Where the symbols take the items:
from | θ λ π β ε ω
j387 | j565 j307 j860 j408 j90 j847
j718 | j509 j102 j506 j196 j234 j537
j90 | j543 j505 j408 j847 j145 j565
j972 | j409 j899 j516 j695 j73 j793
j689 | j929 j333 j265 j23 j497 j40
j326 | j218 j929 j887 j953 j338 j243
j755 | j120 j841 j912 j620 j251 j962
j647 | j371 j962 j251 j130 j947 j935
j912 | j647 j602 j58 j841 j620 j511
j265 | j995 j213 j509 j333 j23 j725
j483 | j234 j948 j793 j409 j102 j718
j23 | j326 j689 j333 j725 j40 j995
j196 | j213 j718 j102 j421 j537 j100
j206 | j620 j218 j538 j110 j602 j912
j516 | j948 j724 j983 j899 j695 j907
j100 | j23 j537 j234 j987 j213 j265
j130 | j215 j647 j962 j120 j935 j316
j234 | j333 j421 j196 j537 j987 j509
j421 | j265 j196 j718 j234 j100 j987
j793 | j196 j73 j907 j948 j409 j506
j961 | j90 j454 j770 j530 j307 j387
j724 | j793 j983 j682 j516 j972 j695
j213 | j40 j509 j987 j265 j689 j23
j511 | j935 j620 j755 j251 j647 j130
j338 | j58 j834 j953 j243 j538 j218
j834 | j110 j953 j326 j338 j180 j538
j110 | j511 j206 j218 j58 j912 j841
j215 | j387 j371 j81 j770 j961 j530
j58 | j251 j110 j206 j602 j841 j755
j243 | j602 j338 j834 j180 j218 j206
j454 | j505 j770 j215 j961 j860 j307
j218 | j755 j538 j180 j206 j58 j602
j408 | j998 j387 j307 j505 j847 j657
j947 | j454 j120 j130 j935 j81 j371
j935 | j961 j947 j120 j316 j371 j215
j40 | j338 j497 j725 j995 j929 j326
j509 | j497 j987 j100 j213 j333 j689
j530 | j847 j961 j454 j860 j387 j408
j251 | j316 j511 j620 j962 j130 j120
j907 | j102 j695 j972 j73 j948 j483
j679 | j972 j998 j565 j543 j983 j724
j620 | j947 j755 j841 j511 j962 j647
j657 | j983 j847 j90 j145 j998 j679
j409 | j537 j483 j948 j506 j718 j196
j537 | j689 j234 j421 j100 j509 j213
j180 | j912 j243 j338 j538 j206 j110
j565 | j516 j145 j657 j998 j543 j682
j497 | j834 j725 j23 j40 j887 j929
j887 | j180 j995 j40 j929 j953 j834
j953 | j206 j326 j929 j834 j243 j180
j860 | j657 j530 j961 j307 j408 j505
j543 | j695 j679 j998 j682 j724 j516
j899 | j483 j516 j724 j972 j907 j73
j725 | j953 j23 j689 j497 j995 j887
j987 | j725 j100 j537 j509 j265 j333
j770 | j408 j215 j371 j454 j530 j860
j506 | j100 j409 j483 j102 j196 j421
j998 | j899 j565 j145 j679 j682 j983
j847 | j682 j90 j505 j657 j565 j998
j316 | j530 j935 j947 j81 j215 j770
j371 | j307 j81 j316 j215 j454 j961
j695 | j506 j972 j899 j907 j793 j948
j948 | j421 j793 j73 j483 j506 j102
j602 | j962 j58 j110 j912 j755 j620
j995 | j243 j40 j497 j887 j326 j953
j505 | j679 j408 j387 j90 j657 j145
j962 | j81 j251 j511 j647 j120 j947
j81 | j860 j316 j935 j371 j770 j454
j682 | j907 j543 j679 j983 j516 j899
j307 | j145 j860 j530 j387 j505 j90
j983 | j73 j682 j543 j724 j899 j972
j333 | j887 j265 j213 j689 j725 j497
j841 | j130 j912 j602 j755 j511 j251
j538 | j841 j180 j243 j218 j110 j58
j145 | j724 j657 j847 j565 j679 j543
j73 | j718 j907 j695 j793 j483 j409
j120 | j770 j130 j647 j947 j316 j81
j102 | j987 j506 j409 j718 j421 j234
j929 | j538 j887 j995 j326 j834 j338

The rows follow the links: the fewer symbols apart two items are, the more alike their rows tend to be.

Known rows, each with its item:
183,160,-205,40,-98,0,-84,24,-215,80,-56,-154,-109,-22,-181,-64,-105,85,16,46,26,110,15,-218,-61,-209,-119,-332,2,39,11,-107,-148,-40,120,-181,-21,-35,47,-182,21,84,10,10,-91,57,163,-32,-178,56,216,-173,-230,54,-72,73,-139,67,-87,148,-243 | j409
-163,36,-41,183,40,205,43,-103,153,-41,143,86,-91,237,132,96,-145,71,-179,34,108,-231,20,84,-21,240,-140,77,-237,10,-127,182,-118,-56,-30,-199,-50,92,-200,207,101,-167,-132,30,-124,112,32,58,93,150,-73,-3,-62,168,-117,27,-24,-76,-192,3,24 | j326
-182,-168,200,-55,99,-3,87,-12,204,-79,55,141,113,10,180,63,113,-84,-9,-44,-31,-103,-21,225,65,193,129,329,17,-38,-17,96,152,48,-118,188,18,35,-36,178,-33,-80,-8,-9,93,-65,-171,34,177,-63,-211,174,243,-62,80,-72,142,-71,93,-156,242 | j962
52,-118,136,-200,12,-194,3,91,-43,-8,-107,0,144,-216,-31,-62,194,-106,167,-54,-116,157,-29,28,59,-122,193,85,240,-25,114,-124,192,68,-33,287,54,-69,165,-109,-106,126,132,-34,157,-149,-110,-35,-3,-171,-37,97,173,-193,152,-65,91,37,227,-73,89 | j307
182,164,-200,59,-90,15,-87,8,-196,78,-48,-139,-117,3,-170,-59,-117,89,0,37,39,106,19,-216,-63,-191,-131,-331,-27,41,8,-90,-170,-56,116,-195,-30,-35,27,-165,35,71,-4,5,-91,75,165,-31,-173,70,207,-174,-248,69,-87,72,-141,72,-97,154,-244 | j506
-190,-157,199,-43,97,17,89,-20,214,-74,64,146,104,27,187,66,102,-81,-28,-28,-21,-118,-12,229,60,211,112,330,-5,-35,-18,104,144,41,-109,176,15,38,-54,188,-15,-92,-16,-5,80,-66,-163,40,181,-55,-213,165,234,-47,69,-66,129,-80,77,-153,242 | j251
58,173,-192,168,-56,136,-50,-54,-72,42,39,-75,-157,142,-77,3,-194,117,-100,56,95,-51,27,-138,-69,-29,-201,-233,-165,46,-61,32,-210,-75,81,-295,-46,26,-90,-15,91,-49,-84,28,-156,136,161,4,-90,154,137,-157,-241,157,-148,75,-139,8,-202,132,-195 | j987
163,-33,26,-180,-53,-204,-43,106,-168,35,-144,-90,84,-246,-132,-92,139,-62,174,-27,-105,239,-19,-96,24,-245,138,-106,243,-1,122,-189,110,51,36,195,49,-91,193,-214,-103,180,136,-30,113,-112,-23,-57,-101,-156,84,-7,47,-166,116,-22,24,79,189,7,-43 | j145
-179,16,-1,164,50,196,54,-104,183,-47,142,99,-74,237,148,102,-122,54,-178,27,99,-232,23,114,-11,258,-115,135,-233,0,-118,198,-91,-46,-53,-168,-39,91,-194,229,84,-183,-135,32,-103,98,0,56,123,138,-108,25,-18,159,-104,11,3,-77,-165,-20,58 | j834
-225,-98,130,73,97,114,79,-68,243,-81,126,150,34,146,212,101,-3,-20,-116,-8,38,-213,3,206,36,289,10,282,-139,-30,-82,180,45,4,-109,15,-18,76,-143,254,43,-156,-84,11,-9,23,-108,50,185,43,-191,119,137,61,-12,-37,87,-104,-49,-112,197 | j58
144,-50,42,-190,-39,-209,-29,102,-148,38,-134,-79,103,-236,-125,-95,146,-72,179,-37,-110,225,-24,-81,31,-233,150,-70,244,-10,128,-185,120,50,22,212,48,-85,192,-205,-105,176,137,-35,116,-121,-38,-57,-88,-151,57,17,66,-171,122,-33,28,81,196,-6,-19 | j657
137,180,-206,110,-79,61,-76,-12,-159,71,-14,-122,-138,60,-151,-37,-153,105,-37,51,65,38,20,-195,-75,-128,-161,-305,-79,44,-18,-41,-184,-64,108,-255,-36,-12,-12,-113,56,29,-31,11,-125,103,172,-26,-146,105,192,-168,-253,107,-107,78,-149,50,-148,155,-236 | j196
198,4,-27,-157,-63,-180,-64,100,-191,52,-149,-116,55,-227,-174,-105,103,-39,164,-14,-88,239,-9,-131,8,-272,92,-166,222,-3,125,-193,64,32,59,131,36,-96,185,-245,-82,183,133,-19,81,-89,25,-59,-140,-120,121,-39,-7,-139,85,-6,-19,90,148,41,-95 | j679
-47,-167,191,-171,56,-140,47,59,70,-43,-53,69,156,-150,70,-17,191,-120,109,-50,-98,64,-33,132,73,13,200,223,173,-38,68,-41,208,78,-71,297,49,-32,98,11,-91,49,86,-27,162,-137,-161,-8,78,-163,-137,146,238,-167,137,-84,136,-7,200,-129,187 | j215
123,-74,82,-197,-30,-208,-26,102,-119,21,-133,-47,115,-243,-98,-79,166,-88,180,-44,-110,209,-27,-40,37,-203,167,-17,248,-20,123,-163,144,62,7,244,50,-83,184,-183,-109,165,136,-34,139,-133,-60,-52,-63,-159,30,33,115,-188,132,-40,53,63,211,-31,19 | j90
-143,-182,215,-103,84,-60,76,11,166,-76,21,123,137,-54,152,38,144,-99,32,-49,-51,-56,-27,204,72,136,166,312,70,-44,9,47,177,63,-104,239,37,10,10,122,-53,-36,32,-16,121,-100,-168,22,149,-102,-198,177,254,-103,100,-80,147,-53,133,-152,237 | j120
-85,-173,206,-148,65,-113,62,47,101,-58,-26,91,146,-120,99,-1,177,-122,80,-52,-82,29,-25,166,70,60,191,254,145,-43,50,-7,207,82,-92,285,48,-7,67,48,-77,18,68,-19,149,-126,-167,5,104,-137,-158,162,248,-150,141,-79,145,-12,195,-140,203 | j81
-26,139,-151,198,-21,184,-18,-91,21,18,91,-13,-149,210,11,54,-205,115,-153,53,116,-141,31,-59,-60,92,-193,-122,-222,32,-100,108,-199,-74,42,-293,-57,60,-154,78,107,-114,-120,34,-163,142,120,28,-12,168,62,-110,-193,184,-152,66,-103,-24,-226,94,-116 | j689

Each walk starts at a row. The symbols on each line, taken left to right, move it on to the next item.
Each answer is a row, close to the row of the item it stands for.
---
92,181,-211,139,-70,107,-63,-39,-114,55,19,-95,-152,110,-107,-11,-182,122,-83,49,86,-14,25,-168,-75,-67,-193,-267,-133,34,-48,-1,-204,-67,98,-278,-50,12,-52,-55,72,-16,-64,25,-144,125,168,-9,-107,138,168,-169,-252,141,-132,81,-142,22,-176,141,-215
β θ λ β -49,131,-136,204,-16,193,-6,-93,35,6,100,2,-145,218,26,56,-196,107,-159,52,120,-155,29,-40,-54,116,-192,-105,-230,26,-109,124,-190,-77,35,-289,-56,72,-164,99,109,-114,-125,33,-166,149,114,30,-7,173,47,-101,-183,186,-151,62,-103,-35,-228,77,-104
β ε β -131,70,-68,196,21,205,31,-107,126,-27,136,60,-108,246,101,88,-165,82,-176,39,112,-215,25,53,-31,212,-158,28,-242,20,-122,173,-143,-55,-18,-237,-47,91,-194,178,105,-166,-140,34,-138,128,52,50,80,166,-36,-29,-93,186,-125,47,-42,-63,-207,25,-11
---
-225,-103,142,57,89,105,94,-70,241,-85,121,154,42,137,205,100,11,-25,-101,-19,27,-204,-1,215,34,280,26,289,-112,-29,-79,170,56,7,-110,39,-10,74,-139,256,32,-152,-77,8,-1,9,-116,59,190,28,-203,129,150,49,7,-46,95,-94,-26,-115,197
ω ω θ -73,-175,202,-162,60,-128,49,57,89,-47,-38,81,150,-134,87,-1,189,-123,101,-56,-93,42,-25,143,75,36,193,245,156,-38,58,-33,213,75,-80,292,40,-28,86,24,-86,44,82,-20,153,-130,-163,-7,92,-148,-147,159,249,-153,143,-84,142,-15,199,-140,196
π β π λ β -121,-174,214,-124,75,-82,67,34,136,-58,0,103,144,-82,123,23,166,-115,60,-50,-73,-18,-25,184,70,103,179,290,106,-38,32,22,197,67,-102,266,42,-4,41,90,-68,-4,50,-17,137,-112,-173,12,133,-123,-177,176,253,-120,127,-79,144,-37,168,-148,221
---
19,-144,158,-191,30,-185,17,93,-7,-20,-90,16,150,-205,2,-40,196,-115,152,-52,-113,128,-23,67,60,-85,209,135,215,-38,93,-99,197,70,-49,296,57,-52,145,-67,-104,99,116,-32,161,-143,-130,-23,20,-170,-69,120,202,-194,149,-68,109,23,218,-101,125
ε λ β 69,-106,113,-202,6,-195,-2,100,-66,0,-114,-18,133,-233,-52,-71,194,-108,171,-47,-113,173,-33,11,48,-137,191,66,243,-29,106,-140,180,71,-19,276,53,-69,172,-131,-99,133,126,-28,161,-150,-100,-36,-22,-171,-22,83,159,-195,153,-60,85,46,223,-56,73
ε β 140,-60,59,-197,-29,-202,-31,104,-131,22,-135,-70,109,-243,-108,-90,157,-82,181,-37,-111,215,-26,-55,35,-216,159,-47,247,-15,118,-178,140,56,24,228,58,-89,191,-192,-103,169,140,-30,135,-128,-43,-47,-79,-157,46,23,91,-183,129,-32,36,77,203,-19,-3
---
49,158,-196,180,-51,151,-40,-61,-63,31,58,-61,-152,157,-57,16,-196,120,-118,59,101,-67,32,-127,-72,3,-209,-213,-183,35,-69,49,-207,-74,68,-292,-49,30,-101,-5,92,-54,-93,32,-162,146,156,7,-71,160,128,-145,-237,167,-152,80,-131,8,-207,130,-179
β π β β 25,161,-180,178,-39,158,-41,-74,-45,28,65,-47,-155,168,-38,27,-198,123,-132,58,106,-87,35,-108,-63,15,-198,-196,-195,42,-79,63,-209,-73,73,-302,-47,38,-121,24,96,-69,-100,30,-160,144,153,16,-57,164,109,-143,-221,176,-144,73,-130,-2,-212,122,-162
λ ε -3,144,-162,196,-35,182,-26,-83,-4,17,81,-22,-158,194,-11,36,-199,116,-148,56,109,-122,32,-77,-65,71,-196,-150,-218,32,-93,90,-204,-77,44,-298,-50,52,-139,64,107,-91,-113,37,-170,143,134,25,-37,169,84,-118,-204,185,-151,70,-120,-15,-223,102,-142
---
38,-132,149,-188,20,-188,6,88,-21,-9,-102,9,149,-214,-19,-54,199,-116,160,-55,-109,143,-36,51,60,-100,199,113,229,-31,105,-105,197,70,-33,288,58,-53,162,-87,-113,111,120,-34,161,-153,-122,-33,2,-179,-57,103,197,-196,159,-67,98,32,224,-91,111
θ β π ω 187,-4,-10,-163,-56,-198,-57,103,-189,44,-145,-106,66,-229,-158,-98,107,-47,174,-22,-94,233,-14,-128,7,-261,114,-150,225,1,119,-189,85,36,50,160,40,-86,196,-240,-90,182,132,-23,100,-99,11,-59,-133,-124,111,-32,7,-155,100,-15,-1,83,172,29,-75
θ θ β π 205,155,-186,16,-107,-31,-91,27,-226,79,-76,-153,-86,-57,-199,-66,-76,72,38,38,10,147,14,-222,-59,-229,-90,-327,36,30,38,-131,-127,-42,120,-140,-8,-63,75,-209,9,104,33,1,-60,43,158,-46,-181,34,218,-164,-223,29,-50,63,-128,78,-47,144,-234
---
-144,54,-52,194,38,207,36,-104,137,-33,139,75,-96,240,120,92,-154,83,-179,30,104,-224,29,67,-28,217,-154,54,-245,7,-120,173,-128,-56,-24,-220,-54,87,-201,194,100,-167,-135,31,-123,123,39,52,84,155,-56,-22,-78,181,-127,30,-39,-66,-196,12,13
ε ε ω ω -221,-127,165,31,97,76,99,-55,233,-79,102,161,62,103,204,97,36,-50,-82,-15,14,-179,-2,222,44,263,52,308,-83,-28,-56,158,91,22,-115,80,5,62,-110,236,21,-138,-58,6,32,-14,-137,50,192,3,-213,148,184,13,25,-54,117,-87,1,-136,218
π θ β β -160,-172,209,-85,94,-35,85,4,179,-71,31,136,127,-28,159,47,142,-101,14,-43,-53,-73,-18,211,67,162,149,313,56,-41,6,62,173,56,-113,223,28,23,-7,143,-46,-48,16,-9,104,-85,-172,30,154,-90,-200,182,248,-93,101,-78,141,-62,122,-155,241
---
-21,-156,182,-181,37,-163,32,72,34,-28,-68,45,152,-175,35,-37,192,-123,131,-53,-108,99,-34,102,68,-37,204,182,202,-34,85,-74,204,76,-55,302,52,-44,115,-33,-102,83,111,-34,156,-136,-150,-21,51,-168,-102,135,218,-180,146,-80,117,14,224,-110,161
β λ ε ω 106,-93,85,-198,-11,-207,-16,102,-101,11,-131,-40,125,-245,-82,-78,178,-86,174,-42,-117,198,-32,-19,43,-188,175,8,249,-24,112,-164,155,65,-4,257,59,-83,186,-155,-112,157,138,-31,146,-143,-73,-46,-48,-171,9,48,122,-191,142,-41,60,60,219,-46,39
ω θ β β 226,90,-122,-77,-91,-129,-87,82,-231,70,-124,-154,-24,-160,-207,-104,15,17,126,6,-41,212,3,-201,-33,-289,2,-278,144,22,82,-183,-36,-3,100,1,9,-78,152,-251,-39,175,88,-15,13,-30,100,-63,-183,-43,197,-112,-127,-72,21,29,-78,100,51,106,-189
---
-221,-114,154,41,102,87,92,-58,238,-79,105,151,47,118,206,95,30,-35,-93,-17,24,-189,-1,217,41,273,41,309,-97,-24,-73,165,75,19,-111,63,-5,70,-125,241,24,-137,-71,10,19,-8,-129,54,183,14,-208,136,172,24,10,-50,101,-90,-13,-124,212
ω ω λ -171,-178,205,-67,90,-28,82,-5,191,-79,44,144,119,-11,171,54,127,-95,4,-44,-43,-87,-25,213,73,185,135,326,33,-41,-5,77,163,54,-114,210,26,37,-21,163,-36,-61,5,-12,103,-80,-176,31,172,-75,-202,178,248,-76,88,-74,140,-69,113,-152,244
λ ω -134,-180,214,-117,89,-79,68,21,153,-67,2,116,143,-64,136,29,154,-109,50,-54,-65,-35,-24,186,80,124,178,303,88,-36,21,38,195,62,-107,251,33,6,22,107,-53,-22,43,-26,125,-108,-177,18,136,-117,-190,168,257,-117,123,-81,146,-40,146,-148,226
